Here is a tiny trained network, its code and every weight. The questions are about switching its units off for an input and a target symbol, where a switched-off unit gives its printed mean instead of its output.

import numpy as np


def w(rows, s, z=0):
    codes = np.array(rows[::2]) - 128.0
    scale = np.full(codes.shape[1], s)
    scale[-1] = z or s
    return codes * scale


def norm(h):
    return h / np.sqrt((h * h).mean(-1, keepdims=True) + 1e-5)


def f(y):
    return y / 2 * (1 + np.tanh(0.7978845608 * (y + 0.044715 * y**3)))


def softmax(a):
    e = np.exp(a - a.max(-1, keepdims=True))
    return e / e.sum(-1, keepdims=True)


def log_softmax(a):
    a = a - a.max(-1, keepdims=True)
    return a - np.log(np.exp(a).sum(-1, keepdims=True))


def net(x, mask):
    ids = ['ΣΦΨΩαβζημξ'.index(c) for c in x.split()]
    T = len(ids)
    res = E[ids] + P[:T]
    u = 0
    for l in range(2):
        q, k, v = (norm(res) @ M[l].T for M in (Q, K, V))
        z = softmax(np.where(np.tri(T) > 0, q @ k.T / 3**0.5, -1e9)) @ v
        res = res + np.where(mask[u], z, O[l][:, -1]) @ O[l][:, :-1]
        u += 1
        y = f(norm(res) @ A[l][:, :-1].T + A[l][:, -1])
        res = res + np.where(mask[u : u + 4], y, B[l][:, -1]) @ B[l][:, :-1]
        u += 4
    return log_softmax(norm(res)[-1] @ U[:, :-1].T + U[:, -1])


Q, K, V, O, A, B = {}, {}, {}, {}, {}, {}
E = w([
[151,119,190],'Σ',
[105,161,132],'Φ',
[102,88,146],'Ψ',
[23,103,27],'Ω',
[97,78,114],'α',
[177,146,100],'β',
[177,64,170],'ζ',
[110,64,187],'η',
[181,225,92],'μ',
[127,2,42],'ξ',
],0.019)
P = w([
[162,154,252],'0',
[134,113,88],'1',
[139,107,93],'2',
[131,101,92],'3',
[124,90,96],'4',
[123,86,97],'5',
[120,86,100],'6',
[119,80,97],'7',
[118,81,94],'8',
[117,83,89],'9',
],0.0046)
Q[0] = w([
[161,1,149],'0.h1',
[91,236,206],'0.h1',
[87,243,123],'0.h1',
],0.0076)
K[0] = w([
[128,78,142],'0.h1',
[202,147,106],'0.h1',
[146,74,9],'0.h1',
],0.011)
V[0] = w([
[24,105,77],'0.h1',
[254,166,161],'0.h1',
[106,220,158],'0.h1',
],0.0055)
O[0] = w([
[250,141,77,2],'0.h1',
[255,72,16,188],'0.h1',
[57,53,248,55],'0.h1',
],0.0064,0.00076)
A[0] = w([
[48,179,170,191],'0.n1',
[26,153,33,252],'0.n2',
[180,75,238,227],'0.n3',
[254,10,11,112],'0.n4',
],0.0068,0.0029)
B[0] = w([
[127,252,142,166],'0.n1',
[38,144,110,240],'0.n2',
[133,109,60,254],'0.n3',
[121,76,147,236],'0.n4',
],0.011,0.0044)
Q[1] = w([
[159,133,83],'1.h1',
[109,10,114],'1.h1',
[83,188,161],'1.h1',
],0.013)
K[1] = w([
[155,177,173],'1.h1',
[190,62,255],'1.h1',
[140,88,22],'1.h1',
],0.0098)
V[1] = w([
[129,54,254],'1.h1',
[81,45,188],'1.h1',
[252,97,124],'1.h1',
],0.0089)
O[1] = w([
[44,97,243,221],'1.h1',
[20,67,181,252],'1.h1',
[161,255,149,242],'1.h1',
],0.0062,0.0019)
A[1] = w([
[202,73,185,120],'1.n1',
[158,218,106,112],'1.n2',
[252,173,57,2],'1.n3',
[115,155,219,126],'1.n4',
],0.012,0.0054)
B[1] = w([
[221,197,154,253],'1.n1',
[171,112,255,194],'1.n2',
[101,162,64,220],'1.n3',
[60,164,119,170],'1.n4',
],0.0082,0.0033)
U = w([
[125,203,223,78],'Σ',
[187,54,169,242],'Φ',
[153,4,106,90],'Ψ',
[127,100,58,174],'Ω',
[129,158,73,176],'α',
[176,142,176,44],'β',
[166,99,179,252],'ζ',
[128,65,242,3],'η',
[176,169,84,35],'μ',
[134,170,102,209],'ξ',
],0.02,0.0035)

Each question gives the input, a string of symbols that net reads in full, and the target symbol t.
The units are the heads (3 rows each of Q, K, V and O) and the neurons (one row each of A and B). Each row of codes is followed by its name. A weight is (code - 128) times the scale printed after its matrix; where a second scale follows, it is the last column's (O, A, B and U).
mask holds one flag per unit, layer by layer, with each layer's heads first. A switched-off unit (its flag False) gives its mean, the last column of its rows in O or B, instead of its output. The means were averaged over made-up inputs and are rounded, as every weight is.
A unit's drop is (log p(t) with every unit on - log p(t) with that unit switched off) / (log p(t) with every unit on - log p(t) with every unit switched off).
The circuit of an input: a set's keep is (log p(t) with only the set's units on - log p(t) with every unit switched off) / (log p(t) with every unit on - log p(t) with every unit switched off). Starting from all 10 units, units are removed one at a time, each time the one whose removal leaves the highest keep (on an exact tie, the one counted first), for as long as the keep stays at least 0.8.
circuit, biggest first: the units of the circuit, biggest drop first
k most important neurons: the k neurons with the biggest drops, biggest first
top k neurons in layer l: the k neurons of layer l with the biggest drops, biggest first
drop when u is switched off: that unit's drop, to one decimal
input Ψ η Φ ζ μ Ω Σ Σ Φ Σ, target Ψ: circuit, biggest first	[0.n3]
input Φ Φ β Φ Σ Ω β, target Φ: 2 most important neurons	[0.n3; 0.n2]
input Φ Φ Ω ζ Σ, target Φ: 3 most important neurons	[0.n3; 0.n2; 0.n1]
input α Ω β β α Ψ, target α: 2 most important neurons	[0.n1; 0.n4]
input Σ β Σ Φ α ζ Σ, target Σ: 4 most important neurons	[0.n2; 0.n4; 1.n4; 0.n3]
input Σ Φ α β Ω Φ Ψ, target Σ: circuit, biggest first	[1.h1; 0.n2; 0.n3]
input μ Φ Φ Σ, target μ: circuit, biggest first	[1.h1; 0.n4]
input Ω α α μ μ ξ η Ψ, target Ω: top 3 neurons in layer 0	[0.n4; 0.n1; 0.n2]
input Ω μ Ω Σ Ψ, target Ω: top 2 neurons in layer 0	[0.n3; 0.n4]
input Σ α ζ Φ η Ω β, target Σ: 2 most important neurons	[0.n4; 0.n2]
input η Σ Ψ η Ω ζ Φ Ψ β, target η: top 3 neurons in layer 0	[0.n4; 0.n1; 0.n2]
input Ψ Σ Σ β, target Ψ: drop when 1.n4 is switched off	0.0
input Φ Φ Φ Ψ Ψ ξ Φ β, target Φ: drop when 0.n2 is switched off	0.2
input Ψ η Ω Ω Ψ Σ, target Ψ: top neuron in layer 0	[0.n3]
input Σ ζ α η Σ, target Σ: drop when 1.n4 is switched off	0.4
input η ξ η Σ α, target η: drop when 1.n1 is switched off	-0.1
